Below are the code and all the weights of a small trained network. Each question names an input and a target symbol and asks about switching units off, where a switched-off unit gives its printed mean instead of its output.

import numpy as np


def w(rows, s, z=0):
    codes = np.array(rows[::2]) - 128.0
    scale = np.full(codes.shape[1], s)
    scale[-1] = z or s
    return codes * scale


def norm(h):
    return h / np.sqrt((h * h).mean(-1, keepdims=True) + 1e-5)


def f(y):
    return y / 2 * (1 + np.tanh(0.7978845608 * (y + 0.044715 * y**3)))


def softmax(a):
    e = np.exp(a - a.max(-1, keepdims=True))
    return e / e.sum(-1, keepdims=True)


def log_softmax(a):
    a = a - a.max(-1, keepdims=True)
    return a - np.log(np.exp(a).sum(-1, keepdims=True))


def net(x, mask):
    ids = ['αηλμστψ'.index(c) for c in x.split()]
    T = len(ids)
    res = E[ids] + P[:T]
    u = 0
    for l in range(3):
        r = norm(res)
        for j in range(2):
            rows = slice(2 * j, 2 * j + 2)
            q, k, v = (r @ M[l][rows].T for M in (Q, K, V))
            z = softmax(np.where(np.tri(T) > 0, q @ k.T / 2**0.5, -1e9)) @ v
            o = O[l][rows]
            res = res + np.where(mask[u + j], z, o[:, -1]) @ o[:, :-1]
        u += 2
        y = f(norm(res) @ A[l][:, :-1].T + A[l][:, -1])
        res = res + np.where(mask[u : u + 8], y, B[l][:, -1]) @ B[l][:, :-1]
        u += 8
    return log_softmax(norm(res)[-1] @ U[:, :-1].T + U[:, -1])


Q, K, V, O, A, B = {}, {}, {}, {}, {}, {}
E = w([
[86,185,138],'α',
[66,194,39],'η',
[64,71,138],'λ',
[118,121,3],'μ',
[157,103,99],'σ',
[144,126,142],'τ',
[119,143,133],'ψ',
],0.024)
P = w([
[112,202,146],'0',
[118,181,119],'1',
[56,89,112],'2',
[111,151,113],'3',
[140,187,109],'4',
[137,168,109],'5',
[88,84,141],'6',
[100,118,78],'7',
[102,110,76],'8',
[163,203,115],'9',
[153,194,134],'10',
[69,86,255],'11',
],0.0069)
Q[0] = w([
[145,182,83],'L0H0',
[84,184,152],'L0H0',
[43,102,165],'L0H1',
[137,130,254],'L0H1',
],0.0076)
K[0] = w([
[143,65,117],'L0H0',
[112,94,237],'L0H0',
[134,43,2],'L0H1',
[139,78,123],'L0H1',
],0.0077)
V[0] = w([
[112,136,45],'L0H0',
[124,67,127],'L0H0',
[248,9,33],'L0H1',
[2,125,196],'L0H1',
],0.0078)
O[0] = w([
[60,27,228,209],'L0H0',
[112,5,255,88],'L0H0',
[159,234,75,3],'L0H1',
[118,255,15,158],'L0H1',
],0.0052,0.0041)
A[0] = w([
[148,72,201,249],'L0N0',
[12,153,189,255],'L0N1',
[114,154,162,31],'L0N2',
[57,192,202,66],'L0N3',
[100,117,216,172],'L0N4',
[61,67,137,221],'L0N5',
[149,161,96,99],'L0N6',
[65,108,143,117],'L0N7',
],0.012,0.0022)
B[0] = w([
[208,156,112,157],'L0N0',
[124,230,209,254],'L0N1',
[113,144,111,132],'L0N2',
[142,71,143,204],'L0N3',
[164,198,145,160],'L0N4',
[204,119,147,193],'L0N5',
[132,112,130,130],'L0N6',
[150,254,179,166],'L0N7',
],0.0075,0.0095)
Q[1] = w([
[129,125,138],'L1H0',
[252,122,103],'L1H0',
[140,130,112],'L1H1',
[184,89,150],'L1H1',
],0.016)
K[1] = w([
[118,73,68],'L1H0',
[107,121,1],'L1H0',
[128,41,122],'L1H1',
[10,25,101],'L1H1',
],0.0083)
V[1] = w([
[175,58,155],'L1H0',
[1,126,184],'L1H0',
[133,210,134],'L1H1',
[178,215,122],'L1H1',
],0.0064)
O[1] = w([
[191,247,126,57],'L1H0',
[125,88,236,121],'L1H0',
[1,50,173,235],'L1H1',
[156,180,207,254],'L1H1',
],0.006,0.0028)
A[1] = w([
[6,123,73,237],'L1N0',
[162,187,221,80],'L1N1',
[195,167,214,254],'L1N2',
[159,157,225,157],'L1N3',
[107,129,245,134],'L1N4',
[185,150,208,189],'L1N5',
[56,108,219,137],'L1N6',
[73,56,179,238],'L1N7',
],0.011,0.0041)
B[1] = w([
[102,167,188,189],'L1N0',
[92,52,98,220],'L1N1',
[100,132,1,254],'L1N2',
[93,107,85,224],'L1N3',
[81,116,56,221],'L1N4',
[141,104,69,214],'L1N5',
[92,171,92,197],'L1N6',
[196,168,108,161],'L1N7',
],0.0099,0.0091)
Q[2] = w([
[120,108,156],'L2H0',
[104,184,53],'L2H0',
[122,167,168],'L2H1',
[13,163,8],'L2H1',
],0.013)
K[2] = w([
[166,161,79],'L2H0',
[144,209,217],'L2H0',
[38,58,55],'L2H1',
[166,113,253],'L2H1',
],0.0081)
V[2] = w([
[114,9,161],'L2H0',
[67,143,197],'L2H0',
[109,61,100],'L2H1',
[248,3,128],'L2H1',
],0.006)
O[2] = w([
[96,142,59,8],'L2H0',
[223,116,145,123],'L2H0',
[108,108,109,134],'L2H1',
[127,161,2,3],'L2H1',
],0.0086,0.0037)
A[2] = w([
[230,121,153,167],'L2N0',
[78,6,93,97],'L2N1',
[106,83,13,177],'L2N2',
[57,48,44,200],'L2N3',
[157,66,145,125],'L2N4',
[213,81,237,138],'L2N5',
[39,229,157,131],'L2N6',
[166,83,178,2],'L2N7',
],0.011,0.0042)
B[2] = w([
[12,244,28,137],'L2N0',
[228,192,248,169],'L2N1',
[222,102,253,237],'L2N2',
[213,56,160,246],'L2N3',
[193,34,24,128],'L2N4',
[193,156,99,141],'L2N5',
[118,87,145,195],'L2N6',
[56,131,85,124],'L2N7',
],0.006,0.012)
U = w([
[76,164,92,103],'α',
[157,78,172,102],'η',
[105,112,132,36],'λ',
[148,183,137,2],'μ',
[149,135,24,210],'σ',
[153,253,148,206],'τ',
[99,94,130,116],'ψ',
],0.016,0.0051)

Each question gives the input, a string of symbols that net reads in full, and the target symbol t.
The units are the heads (2 rows each of Q, K, V and O) and the neurons (one row each of A and B). Each row of codes is followed by its name. A weight is (code - 128) times the scale printed after its matrix; where a second scale follows, it is the last column's (O, A, B and U).
mask holds one flag per unit, layer by layer, with each layer's heads first. A switched-off unit (its flag False) gives its mean, the last column of its rows in O or B, instead of its output. The means were averaged over made-up inputs and are rounded, as every weight is.
A unit's drop is (log p(t) with every unit on - log p(t) with that unit switched off) / (log p(t) with every unit on - log p(t) with every unit switched off).
most important unit: the unit with the biggest drop
top k neurons: the k neurons with the biggest drops, biggest first
k most important neurons of layer l: the k neurons of layer l with the biggest drops, biggest first
drop of u: that unit's drop, to one decimal
input α μ α λ σ α μ τ, target σ: most important unit	L0N1
input τ α α τ, target τ: top 3 neurons	L0N1; L0N7; L1N1
input η ψ α σ ψ, target σ: top 3 neurons	L1N2; L1N4; L1N6
input μ ψ ψ α σ σ σ σ α, target σ: top 2 neurons	L0N1; L1N2
input τ η τ σ σ τ λ τ λ λ ψ μ, target η: top 2 neurons	L0N1; L0N7
input η μ σ α λ σ σ ψ λ α λ, target σ: top 4 neurons	L1N2; L0N1; L1N4; L1N6
input λ ψ α σ λ ψ η τ σ μ σ ψ, target σ: top 3 neurons	L1N2; L0N1; L1N4
input η η σ, target σ: top 4 neurons	L0N1; L1N1; L1N7; L2N0
input ψ ψ μ ψ, target ψ: 2 most important neurons of layer 1	L1N1; L1N6
input λ ψ α τ, target τ: 3 most important neurons of layer 0	L0N1; L0N7; L0N5
input η τ μ σ ψ α, target α: 2 most important neurons of layer 0	L0N1; L0N5
input μ σ σ ψ α, target σ: 2 most important neurons of layer 1	L1N2; L1N4
input μ ψ τ μ ψ ψ λ ψ ψ α λ σ, target σ: 3 most important neurons of layer 1	L1N1; L1N4; L1N3
input ψ α ψ λ μ τ η λ μ ψ, target η: most important unit	L2H1
input α λ ψ τ ψ, target ψ: top 2 neurons	L0N3; L1N6
input σ ψ ψ μ μ σ σ μ α λ, target σ: top 2 neurons	L0N1; L1N2
input η ψ η η α ψ η λ ψ ψ, target η: top 2 neurons	L0N3; L1N0
input τ α η, target τ: drop of L1N1	0.2
input σ ψ μ, target η: drop of L1N6	0.0
input τ ψ ψ τ τ ψ σ α, target α: drop of L0N1	0.1
input ψ λ ψ α τ σ η, target τ: drop of L1N1	0.3
input η σ ψ α μ τ, target σ: top neuron	L0N1
